Here is a tiny trained network, its code and every weight. The questions are about switching its units off for an input and a target symbol, where a switched-off unit gives its printed mean instead of its output.

import numpy as np


def w(rows, s, z=0):
    codes = np.array(rows[::2]) - 128.0
    scale = np.full(codes.shape[1], s)
    scale[-1] = z or s
    return codes * scale


def norm(h):
    return h / np.sqrt((h * h).mean(-1, keepdims=True) + 1e-5)


def f(y):
    return y / 2 * (1 + np.tanh(0.7978845608 * (y + 0.044715 * y**3)))


def softmax(a):
    e = np.exp(a - a.max(-1, keepdims=True))
    return e / e.sum(-1, keepdims=True)


def log_softmax(a):
    a = a - a.max(-1, keepdims=True)
    return a - np.log(np.exp(a).sum(-1, keepdims=True))


def net(x, mask):
    ids = ['αβγδεζηθλμπστφψω'.index(c) for c in x.split()]
    T = len(ids)
    res = E[ids] + P[:T]
    u = 0
    for l in range(2):
        q, k, v = (norm(res) @ M[l].T for M in (Q, K, V))
        z = softmax(np.where(np.tri(T) > 0, q @ k.T / 2**0.5, -1e9)) @ v
        res = res + np.where(mask[u], z, O[l][:, -1]) @ O[l][:, :-1]
        u += 1
        y = f(norm(res) @ A[l][:, :-1].T + A[l][:, -1])
        res = res + np.where(mask[u : u + 16], y, B[l][:, -1]) @ B[l][:, :-1]
        u += 16
    return log_softmax(norm(res)[-1] @ U[:, :-1].T + U[:, -1])


Q, K, V, O, A, B = {}, {}, {}, {}, {}, {}
E = w([
[138,155,144,188,116,137,31,85,125],'α',
[146,98,161,167,150,110,86,80,75],'β',
[192,117,152,72,132,227,116,104,106],'γ',
[56,232,179,140,154,142,96,122,210],'δ',
[129,39,110,121,163,133,137,208,130],'ε',
[88,41,141,90,226,189,112,168,118],'ζ',
[51,83,189,95,75,84,142,106,151],'η',
[73,173,82,70,148,104,132,79,109],'θ',
[133,140,103,46,135,148,155,255,103],'λ',
[172,189,141,149,59,156,109,191,152],'μ',
[186,155,168,166,185,142,175,156,78],'π',
[134,132,57,85,166,110,117,68,96],'σ',
[92,191,88,151,106,178,90,95,144],'τ',
[116,131,151,24,177,153,77,96,164],'φ',
[82,130,104,155,108,137,112,129,122],'ψ',
[112,137,114,132,130,193,102,129,38],'ω',
],0.022)
P = w([
[253,76,111,95,112,136,179,115,192],'0',
[78,103,198,69,116,187,103,106,72],'1',
[139,110,127,169,201,156,122,91,205],'2',
[74,136,200,102,119,172,109,106,69],'3',
[96,83,33,172,123,133,128,158,105],'4',
[135,135,227,100,148,199,110,151,75],'5',
[118,96,45,163,167,143,110,153,136],'6',
[131,221,171,141,113,188,109,137,115],'7',
],0.013)
Q[0] = w([
[192,94,104,150,118,21,146,138,224],'L0H1',
[129,192,255,66,106,199,90,140,56],'L0H1',
],0.0068)
K[0] = w([
[35,155,211,148,170,100,73,117,49],'L0H1',
[254,86,151,66,77,101,188,57,154],'L0H1',
],0.0064)
V[0] = w([
[138,174,123,128,136,91,254,148,84],'L0H1',
[79,23,134,127,121,148,180,205,175],'L0H1',
],0.0081)
O[0] = w([
[133,154,124,77,127,139,247,102,88,1],'L0H1',
[111,77,148,161,110,184,103,142,175,78],'L0H1',
],0.015,0.0029)
A[0] = w([
[134,125,190,75,136,188,127,70,91,203],'L0N1',
[79,74,182,57,126,89,96,69,115,252],'L0N2',
[69,147,118,140,99,98,103,66,134,130],'L0N3',
[133,153,109,176,103,117,224,139,50,79],'L0N4',
[149,104,82,105,96,176,110,149,111,192],'L0N5',
[160,175,204,182,57,160,130,123,113,35],'L0N6',
[135,148,182,91,123,134,164,112,199,140],'L0N7',
[127,102,190,129,107,161,139,115,88,66],'L0N8',
[184,156,185,135,150,109,163,182,71,152],'L0N9',
[194,124,84,113,167,96,151,154,147,72],'L0N10',
[28,78,169,78,171,84,107,88,181,74],'L0N11',
[164,102,95,143,143,135,144,134,78,66],'L0N12',
[109,156,46,104,203,142,95,147,149,98],'L0N13',
[77,161,184,172,101,108,124,177,87,187],'L0N14',
[123,254,173,103,93,117,137,120,123,190],'L0N15',
[116,103,15,192,201,28,165,200,241,143],'L0N16',
],0.0092,0.0043)
B[0] = w([
[101,85,125,157,51,89,169,171,142,253],'L0N1',
[180,149,69,146,122,103,121,238,167,231],'L0N2',
[131,101,156,51,161,135,130,164,166,194],'L0N3',
[165,106,88,164,182,103,126,70,118,141],'L0N4',
[97,142,174,116,95,114,109,72,183,223],'L0N5',
[148,35,124,108,117,147,138,213,154,163],'L0N6',
[170,148,57,144,71,119,154,96,89,143],'L0N7',
[82,154,187,133,97,115,134,160,118,145],'L0N8',
[84,111,118,165,157,71,98,99,208,172],'L0N9',
[106,76,167,92,89,112,142,74,115,135],'L0N10',
[193,85,117,125,155,137,104,89,138,175],'L0N11',
[158,109,139,133,172,173,24,121,92,127],'L0N12',
[147,91,170,57,128,185,114,108,122,235],'L0N13',
[210,106,147,52,126,190,110,101,217,200],'L0N14',
[128,46,177,180,142,46,161,205,74,236],'L0N15',
[2,163,73,138,96,179,228,66,152,219],'L0N16',
],0.0081,0.0058)
Q[1] = w([
[79,58,84,132,140,165,123,72,254],'L1H1',
[139,87,195,122,158,99,149,241,114],'L1H1',
],0.0081)
K[1] = w([
[102,83,107,123,177,162,153,181,174],'L1H1',
[189,183,198,128,14,38,149,1,163],'L1H1',
],0.0078)
V[1] = w([
[128,255,127,132,95,81,157,143,200],'L1H1',
[137,174,160,50,77,117,102,59,108],'L1H1',
],0.012)
O[1] = w([
[33,168,184,51,92,1,94,111,151,58],'L1H1',
[217,107,228,118,110,136,137,75,51,255],'L1H1',
],0.011,0.0017)
A[1] = w([
[148,191,169,134,133,75,146,144,22,7],'L1N1',
[177,131,173,117,114,150,72,124,13,39],'L1N2',
[119,177,20,200,91,190,150,116,126,41],'L1N3',
[121,196,113,173,117,148,138,19,149,134],'L1N4',
[109,181,77,86,185,147,144,56,163,164],'L1N5',
[138,101,86,135,75,114,220,214,83,42],'L1N6',
[165,169,134,137,73,129,52,153,145,105],'L1N7',
[150,231,92,157,2,139,126,164,92,154],'L1N8',
[145,36,132,206,103,100,95,131,150,252],'L1N9',
[95,141,186,131,133,101,186,109,46,118],'L1N10',
[185,39,169,169,83,127,139,125,121,151],'L1N11',
[74,240,102,166,104,221,128,71,135,82],'L1N12',
[139,154,130,81,81,78,15,128,89,119],'L1N13',
[213,144,53,218,183,144,102,140,71,64],'L1N14',
[104,109,51,119,80,163,97,94,159,62],'L1N15',
[71,142,145,99,100,149,177,164,151,168],'L1N16',
],0.0088,0.0035)
B[1] = w([
[103,45,183,94,101,62,107,84,84,171],'L1N1',
[191,126,184,149,56,125,154,58,206,206],'L1N2',
[64,62,238,137,173,133,47,45,140,216],'L1N3',
[162,88,232,192,125,58,152,29,187,163],'L1N4',
[140,87,144,117,125,47,153,189,55,204],'L1N5',
[102,154,118,191,226,164,181,113,46,185],'L1N6',
[124,177,97,93,172,129,102,195,91,186],'L1N7',
[103,146,89,79,198,49,178,211,150,155],'L1N8',
[124,193,30,89,80,78,119,102,73,254],'L1N9',
[161,35,114,152,117,53,93,156,136,176],'L1N10',
[116,189,61,88,38,135,118,68,102,226],'L1N11',
[183,124,217,61,115,94,137,172,75,221],'L1N12',
[175,189,192,195,253,98,129,149,217,224],'L1N13',
[84,190,141,133,178,173,173,181,52,189],'L1N14',
[176,100,142,122,64,97,116,76,147,212],'L1N15',
[122,195,94,174,89,134,186,181,98,215],'L1N16',
],0.0073,0.0054)
U = w([
[141,184,150,142,200,91,37,129,122,150],'α',
[123,173,76,129,167,127,84,159,39,102],'β',
[174,164,149,76,54,168,114,75,122,62],'γ',
[23,184,170,108,159,65,118,121,145,20],'δ',
[53,102,83,162,129,186,112,86,148,217],'ε',
[92,76,91,155,178,206,94,130,135,183],'ζ',
[112,95,83,138,70,129,104,135,165,21],'η',
[98,94,112,68,144,29,150,124,15,83],'θ',
[62,143,94,100,113,157,196,170,76,157],'λ',
[85,180,114,114,111,48,116,194,104,145],'μ',
[91,135,108,191,194,70,187,121,70,249],'π',
[176,41,137,107,107,101,142,63,69,171],'σ',
[144,102,249,87,118,81,73,74,134,41],'τ',
[195,130,109,64,159,156,61,160,145,3],'φ',
[70,95,138,154,93,136,77,114,150,188],'ψ',
[179,129,156,158,136,221,134,98,45,88],'ω',
],0.012,0.0022)

Each question gives the input, a string of symbols that net reads in full, and the target symbol t.
The units are the heads (2 rows each of Q, K, V and O) and the neurons (one row each of A and B). Each row of codes is followed by its name. A weight is (code - 128) times the scale printed after its matrix; where a second scale follows, it is the last column's (O, A, B and U).
mask holds one flag per unit, layer by layer, with each layer's heads first. A switched-off unit (its flag False) gives its mean, the last column of its rows in O or B, instead of its output. The means were averaged over made-up inputs and are rounded, as every weight is.
A unit's drop is (log p(t) with every unit on - log p(t) with that unit switched off) / (log p(t) with every unit on - log p(t) with every unit switched off).
The circuit of an input: a set's keep is (log p(t) with only the set's units on - log p(t) with every unit switched off) / (log p(t) with every unit on - log p(t) with every unit switched off). Starting from the 12 units with the biggest drops (on a tie, the unit counted first), units are removed one at a time, each time the one whose removal leaves the highest keep (on an exact tie, the one counted first), for as long as the keep stays at least 0.8.
units of the circuit, in order: the units of the circuit, biggest drop first
top k neurons: the k neurons with the biggest drops, biggest first
k most important neurons of layer l: the k neurons of layer l with the biggest drops, biggest first
input α τ λ τ ω ε τ τ, target α: top neuron	(L0N15)
input α ζ β α μ σ τ γ, target α: units of the circuit, in order	(L0H1 L1N13)
input π ζ λ γ λ μ, target π: units of the circuit, in order	(L0H1 L1N6 L0N15)
input δ η τ φ δ ψ, target δ: top 3 neurons	(L0N7 L0N2 L0N15)
input δ τ ε τ σ ω, target δ: units of the circuit, in order	(L1H1 L0N7)
input ω δ τ τ τ ω η τ, target ω: 2 most important neurons of layer 0	(L0N15 L0N12)
input μ ω α μ λ, target λ: 3 most important neurons of layer 0	(L0N16 L0N5 L0N11)
input γ θ ω φ, target γ: 2 most important neurons of layer 1	(L1N11 L1N2)
input α ω η, target η: units of the circuit, in order	(L0N11 L0N2 L1H1)
input θ ω π π, target θ: units of the circuit, in order	(L0H1 L1N1)
input μ σ γ τ, target μ: 2 most important neurons of layer 0	(L0N15 L0N13)
input θ ψ λ μ μ α λ, target λ: top 2 neurons	(L0N16 L1N16)
input ω φ τ τ ψ τ η τ, target ω: top 2 neurons	(L0N15 L0N12)
input τ τ ζ τ, target τ: 2 most important neurons of layer 0	(L0N15 L0N2)
input μ τ τ α, target μ: top neuron	(L0N6)
input π θ λ λ, target π: top 2 neurons	(L1N6 L0N4)
input λ τ λ τ α δ β, target β: 2 most important neurons of layer 1	(L1N14 L1N9)
input σ τ ω δ τ β δ ζ, target σ: top 2 neurons	(L0N16 L0N10)
input μ φ ζ τ λ π σ π, target μ: 4 most important neurons of layer 0	(L0N9 L0N6 L0N14 L0N13)
input τ λ ζ λ ψ, target ζ: units of the circuit, in order	(L1H1)
input α ω μ π τ ω ω, target ω: 2 most important neurons of layer 1	(L1N14 L1N2)
input γ τ π μ λ δ, target γ: top 2 neurons	(L0N15 L1N11)
input β τ μ φ η θ, target β: top 2 neurons	(L0N2 L0N16)
input μ ω π φ, target μ: 2 most important neurons of layer 0	(L0N1 L0N2)
input γ π λ τ γ δ π ω, target γ: 2 most important neurons of layer 0	(L0N5 L0N15)
input λ ζ ω, target ζ: 2 most important neurons of layer 1	(L1N3 L1N2)
